Below are the code and all the weights of a small trained network. Each question names an input and a target symbol and asks about switching units off, where a switched-off unit gives its printed mean instead of its output.

import numpy as np


def w(rows, s, z=0):
    codes = np.array(rows[::2]) - 128.0
    scale = np.full(codes.shape[1], s)
    scale[-1] = z or s
    return codes * scale


def f(y):
    return y / 2 * (1 + np.tanh(0.7978845608 * (y + 0.044715 * y**3)))


def softmax(a):
    e = np.exp(a - a.max(-1, keepdims=True))
    return e / e.sum(-1, keepdims=True)


def log_softmax(a):
    a = a - a.max(-1, keepdims=True)
    return a - np.log(np.exp(a).sum(-1, keepdims=True))


def net(x, mask):
    ids = ['γεζμξπσφψω'.index(c) for c in x.split()]
    T = len(ids)
    res = E[ids] + P[:T]
    u = 0
    for l in range(2):
        q, k, v = (res @ M[l].T for M in (Q, K, V))
        z = softmax(np.where(np.tri(T) > 0, q @ k.T / 2**0.5, -1e9)) @ v
        res = res + np.where(mask[u], z, O[l][:, -1]) @ O[l][:, :-1]
        u += 1
        y = f(res @ A[l][:, :-1].T + A[l][:, -1])
        res = res + np.where(mask[u : u + 12], y, B[l][:, -1]) @ B[l][:, :-1]
        u += 12
    return log_softmax(res[-1] @ U[:, :-1].T + U[:, -1])


Q, K, V, O, A, B = {}, {}, {}, {}, {}, {}
E = w([
[187,82,99,169,182,36],'γ',
[42,118,191,92,96,208],'ε',
[114,182,71,95,85,184],'ζ',
[88,143,136,109,104,183],'μ',
[69,173,130,64,79,220],'ξ',
[158,102,176,141,112,153],'π',
[185,150,119,107,106,164],'σ',
[110,46,251,163,122,167],'φ',
[168,29,213,183,170,99],'ψ',
[169,187,3,101,148,64],'ω',
],0.0052)
P = w([
[181,146,159,55,31,181],'0',
[114,152,161,27,208,146],'1',
[119,77,99,80,198,157],'2',
[92,60,59,109,112,116],'3',
[54,129,138,165,96,28],'4',
[88,204,127,254,170,102],'5',
[110,116,39,233,201,173],'6',
],0.0043)
Q[0] = w([
[145,134,107,153,253,228],'L0H1',
[138,6,77,30,112,139],'L0H1',
],0.045)
K[0] = w([
[120,18,57,116,42,131],'L0H1',
[129,166,178,114,2,18],'L0H1',
],0.041)
V[0] = w([
[241,125,56,170,172,71],'L0H1',
[118,195,7,81,90,148],'L0H1',
],0.017)
O[0] = w([
[57,1,115,15,40,55,255],'L0H1',
[55,229,248,163,78,11,220],'L0H1',
],0.0077,0.0023)
A[0] = w([
[171,149,136,75,150,100,84],'L0N1',
[127,150,160,74,124,166,82],'L0N2',
[108,128,140,104,150,142,184],'L0N3',
[108,126,109,104,65,166,52],'L0N4',
[119,111,129,116,141,112,2],'L0N5',
[134,136,72,162,92,122,27],'L0N6',
[90,130,136,113,182,139,133],'L0N7',
[141,117,141,83,154,124,58],'L0N8',
[133,111,130,105,141,141,32],'L0N9',
[159,71,254,144,78,160,106],'L0N10',
[86,129,129,133,128,166,128],'L0N11',
[174,152,118,96,106,126,63],'L0N12',
],0.017,0.0046)
B[0] = w([
[109,120,160,99,91,178,132],'L0N1',
[90,128,13,148,127,150,117],'L0N2',
[172,117,125,124,78,102,183],'L0N3',
[139,179,183,64,188,151,191],'L0N4',
[23,107,196,159,250,216,130],'L0N5',
[83,90,169,155,182,131,108],'L0N6',
[174,133,129,131,105,121,148],'L0N7',
[76,117,169,137,97,168,148],'L0N8',
[31,119,187,148,125,185,131],'L0N9',
[135,195,92,68,138,144,254],'L0N10',
[155,159,90,135,151,108,122],'L0N11',
[115,167,113,97,154,155,98],'L0N12',
],0.014,0.0029)
Q[1] = w([
[154,157,104,91,96,182],'L1H1',
[5,104,144,47,93,146],'L1H1',
],0.03)
K[1] = w([
[180,92,111,212,176,195],'L1H1',
[119,238,27,114,167,254],'L1H1',
],0.021)
V[1] = w([
[140,89,254,96,197,94],'L1H1',
[108,123,208,136,146,143],'L1H1',
],0.0049)
O[1] = w([
[203,102,171,172,7,150,111],'L1H1',
[140,94,184,149,114,121,2],'L1H1',
],0.0023,0.0006)
A[1] = w([
[122,183,160,232,212,235,2],'L1N1',
[53,109,99,98,166,155,107],'L1N2',
[178,28,75,102,151,225,33],'L1N3',
[215,161,99,198,169,148,80],'L1N4',
[228,140,66,186,151,177,203],'L1N5',
[81,12,196,243,29,109,123],'L1N6',
[100,176,206,165,123,71,118],'L1N7',
[233,137,198,93,70,144,154],'L1N8',
[104,235,165,255,158,140,121],'L1N9',
[205,48,61,85,103,156,207],'L1N10',
[91,88,117,30,110,74,104],'L1N11',
[148,157,34,91,7,204,128],'L1N12',
],0.0095,0.0079)
B[1] = w([
[81,196,174,179,218,99,173],'L1N1',
[156,127,149,114,114,117,152],'L1N2',
[4,132,62,101,105,96,166],'L1N3',
[88,91,158,160,114,126,190],'L1N4',
[161,115,119,184,39,154,224],'L1N5',
[133,76,90,135,153,75,166],'L1N6',
[119,166,73,117,95,159,193],'L1N7',
[108,167,130,119,160,124,174],'L1N8',
[159,84,155,51,87,118,221],'L1N9',
[174,130,159,99,159,201,237],'L1N10',
[84,96,186,147,95,117,254],'L1N11',
[121,164,146,122,173,134,169],'L1N12',
],0.024,0.0097)
U = w([
[157,141,175,190,139,96,2],'γ',
[140,69,188,80,226,121,123],'ε',
[146,38,99,133,68,93,184],'ζ',
[211,149,80,39,116,79,48],'μ',
[41,170,104,135,137,43,81],'ξ',
[99,134,111,196,154,152,29],'π',
[141,196,166,102,107,174,229],'σ',
[254,138,88,166,170,161,121],'φ',
[194,192,60,165,235,65,251],'ψ',
[113,107,52,93,141,184,44],'ω',
],0.0037,0.0082)

Each question gives the input, a string of symbols that net reads in full, and the target symbol t.
The units are the heads (2 rows each of Q, K, V and O) and the neurons (one row each of A and B). Each row of codes is followed by its name. A weight is (code - 128) times the scale printed after its matrix; where a second scale follows, it is the last column's (O, A, B and U).
mask holds one flag per unit, layer by layer, with each layer's heads first. A switched-off unit (its flag False) gives its mean, the last column of its rows in O or B, instead of its output. The means were averaged over made-up inputs and are rounded, as every weight is.
A unit's drop is (log p(t) with every unit on - log p(t) with that unit switched off) / (log p(t) with every unit on - log p(t) with every unit switched off).
The circuit of an input: a set's keep is (log p(t) with only the set's units on - log p(t) with every unit switched off) / (log p(t) with every unit on - log p(t) with every unit switched off). Starting from the 12 units with the biggest drops (on a tie, the unit counted first), units are removed one at a time, each time the one whose removal leaves the highest keep (on an exact tie, the one counted first), for as long as the keep stays at least 0.8.
units of the circuit, in order: the units of the circuit, biggest drop first
k most important neurons: the k neurons with the biggest drops, biggest first
k most important neurons of layer l: the k neurons of layer l with the biggest drops, biggest first
drop of u: that unit's drop, to one decimal
input ω γ γ μ γ ψ ξ, target ζ: 2 most important neurons of layer 1	L1N9; L1N10
input γ γ γ ω π ε, target ε: units of the circuit, in order	L0H1; L1N5; L1N7
input γ φ σ, target ε: units of the circuit, in order	L1N5; L1N7
input φ γ ε ζ μ, target ε: units of the circuit, in order	L0H1; L1N5; L1N7
input γ π γ γ γ ζ ε, target ε: units of the circuit, in order	L1N5; L1N7
input ω ω π σ ω γ, target φ: units of the circuit, in order	L0H1; L1N11; L1N3; L1N5
input π γ ω, target φ: 2 most important neurons	L1N11; L1N5
input ω ε μ μ ω ω, target ζ: units of the circuit, in order	L0H1; L1N9; L1N10; L1N5
input ω ε γ γ ω, target γ: units of the circuit, in order	L1N1; L0H1; L1N5; L1N4
input γ ψ γ ψ σ, target ω: units of the circuit, in order	L0H1; L1N3; L1N10
input γ γ γ ε φ μ γ, target γ: units of the circuit, in order	L1N1; L0H1; L1N5
input ψ ζ φ ω γ ψ, target π: units of the circuit, in order	L0H1; L1N1; L1N3; L1N5
input ω γ π ζ ζ γ π, target μ: 2 most important neurons	L1N9; L1N11
input γ φ ω γ μ, target π: 2 most important neurons	L1N1; L1N3
input ε ω ω ω ζ σ, target ξ: most important neuron	L1N10
input ε γ γ, target γ: 3 most important neurons of layer 1	L1N1; L1N5; L1N4
input φ ξ ω ψ γ ω γ, target ω: 4 most important neurons of layer 1	L1N3; L1N10; L1N11; L1N9
input π ω π, target φ: most important neuron of layer 1	L1N11
input ψ ψ ψ, target ω: 3 most important neurons of layer 1	L1N3; L1N10; L1N11
input φ ζ γ γ γ ψ, target ε: units of the circuit, in order	L0H1; L1N5
input ζ γ γ, target μ: 2 most important neurons of layer 1	L1N9; L1N11
input γ ψ ξ, target ε: units of the circuit, in order	L1N5; L1N7
input γ γ γ γ ζ ε σ, target ε: units of the circuit, in order	L0H1; L1N5; L1N7
input γ ξ π, target ε: units of the circuit, in order	L1N5; L1N7
input γ γ ε φ γ, target ε: 2 most important neurons	L1N5; L1N10
input γ γ γ π γ π γ, target φ: 3 most important neurons of layer 1	L1N11; L1N10; L1N9
input π ω ε ξ, target φ: drop of L1H1	0.0
